Below are the code and all the weights of a small trained network. Each question names an input and a class and asks about switching units off, where a switched-off unit gives its printed mean instead of its output.

import numpy as np


def w(rows, s, z=0):
    codes = np.array(rows[::2]) - 128.0
    scale = np.full(codes.shape[1], s)
    scale[-1] = z or s
    return codes * scale


def f(y):
    return y / 2 * (1 + np.tanh(0.7978845608 * (y + 0.044715 * y**3)))


def log_softmax(a):
    a = a - a.max(-1, keepdims=True)
    return a - np.log(np.exp(a).sum(-1, keepdims=True))


def net(x, mask):
    res = np.array(x, float).reshape(1, 5) / 4 @ E
    y = f(res @ A[0][:, :-1].T + A[0][:, -1])
    res = res + np.where(mask, y, B[0][:, -1]) @ B[0][:, :-1]
    return log_softmax(res[-1] @ U[:, :-1].T + U[:, -1])


A, B = {}, {}
E = w([
[84,95,81,120,102,132,151,160,203,104],'x0',
[166,133,120,164,168,174,173,223,139,128],'x1',
[132,98,186,187,208,32,166,146,112,142],'x2',
[93,97,92,82,140,27,52,155,164,197],'x3',
[37,86,66,2,196,151,148,153,71,101],'x4',
],0.0094)
A[0] = w([
[160,189,88,140,67,215,76,91,114,103,240],'N1',
[68,107,177,99,150,119,128,46,65,214,198],'N2',
[220,160,151,146,149,86,153,210,131,207,2],'N3',
[70,82,208,161,255,60,220,138,150,163,218],'N4',
[235,158,176,201,78,104,130,149,118,129,47],'N5',
[121,150,114,148,81,200,171,146,148,124,122],'N6',
[153,166,133,141,159,180,149,194,218,196,253],'N7',
[101,169,154,141,104,160,149,15,53,67,52],'N8',
[156,173,185,202,83,59,25,140,184,237,134],'N9',
[172,212,157,121,124,152,140,63,83,67,145],'N10',
[117,157,170,109,121,25,90,76,7,207,212],'N11',
[129,134,129,147,114,61,57,68,191,142,185],'N12',
[106,145,109,88,154,247,174,171,26,68,160],'N13',
],0.0072,0.0035)
B[0] = w([
[121,108,157,146,150,120,204,181,155,188,216],'N1',
[122,128,81,117,191,57,74,156,86,145,195],'N2',
[174,157,178,167,139,180,156,98,164,116,158],'N3',
[202,26,99,204,195,71,196,192,115,129,246],'N4',
[115,207,91,138,151,175,241,194,199,67,196],'N5',
[97,171,161,164,123,148,192,142,154,58,175],'N6',
[141,191,134,145,220,110,140,140,78,104,199],'N7',
[145,43,57,105,147,61,19,157,92,167,179],'N8',
[143,223,186,180,184,102,139,58,94,34,221],'N9',
[179,113,87,152,155,67,91,135,88,151,187],'N10',
[161,187,68,134,209,84,109,178,87,101,223],'N11',
[153,50,176,132,100,106,96,72,91,152,188],'N12',
[181,191,171,133,147,175,54,2,116,46,254],'N13',
],0.008,0.0096)
U = w([
[200,176,213,230,95,152,161,87,65,107,212],'0',
[73,150,107,2,127,114,76,62,96,93,187],'1',
[48,20,59,48,29,92,123,140,200,231,2],'2',
[92,197,114,132,69,219,217,174,225,90,43],'3',
[108,135,78,117,201,56,160,241,131,169,161],'4',
],0.0089,0.0059)

Each question gives the input, the list of numbers given to net, and the class t.
The units are the neurons (one row each of A and B). Each row of codes is followed by its name. A weight is (code - 128) times the scale printed after its matrix; where a second scale follows, it is the last column's (A, B and U).
mask holds one flag per neuron, in row order. A switched-off neuron (its flag False) gives its mean, the last column of its row in B, instead of its output. The means were averaged over made-up inputs and are rounded, as every weight is.
A unit's drop is (log p(t) with every unit on - log p(t) with that unit switched off) / (log p(t) with every unit on - log p(t) with every unit switched off).
The circuit of an input: a set's keep is (log p(t) with only the set's units on - log p(t) with every unit switched off) / (log p(t) with every unit on - log p(t) with every unit switched off). Starting from the 12 units with the biggest drops (on a tie, the unit counted first), units are removed one at a time, each time the one whose removal leaves the highest keep (on an exact tie, the one counted first), for as long as the keep stays at least 0.8.
circuit, biggest first: the units of the circuit, biggest drop first
most important unit: the unit with the biggest drop
top k neurons: the k neurons with the biggest drops, biggest first
drop of u: that unit's drop, to one decimal
input [7,5,4,6,-6], class 0: most important unit => N9
input [2,-2,7,-5,-2], class 4: circuit, biggest first => (N13 N4)
input [1,-3,-6,-4,0], class 1: top 3 neurons => (N8 N4 N9)
input [6,-4,-5,-3,1], class 3: top 4 neurons => (N1 N6 N2 N12)
input [6,-7,-1,7,8], class 2: circuit, biggest first => (N9 N7)
input [4,-4,-2,6,1], class 1: top 2 neurons => (N4 N1)
input [8,-3,4,6,-4], class 0: top 2 neurons => (N9 N12)
input [2,5,-8,2,5], class 1: top 2 neurons => (N13 N5)
input [-4,5,-7,-8,-7], class 3: top 3 neurons => (N5 N1 N6)
input [8,-6,-1,-2,-1], class 2: top 2 neurons => (N13 N9)
input [5,-7,1,6,6], class 2: drop of N5 => 0.2
input [6,-1,-8,8,-5], class 0: drop of N9 => 1.6
input [3,4,7,-6,8], class 0: drop of N13 => 1.5
input [4,2,0,-8,-7], class 3: most important unit => N5
input [-2,-8,0,-6,2], class 1: drop of N4 => 0.3
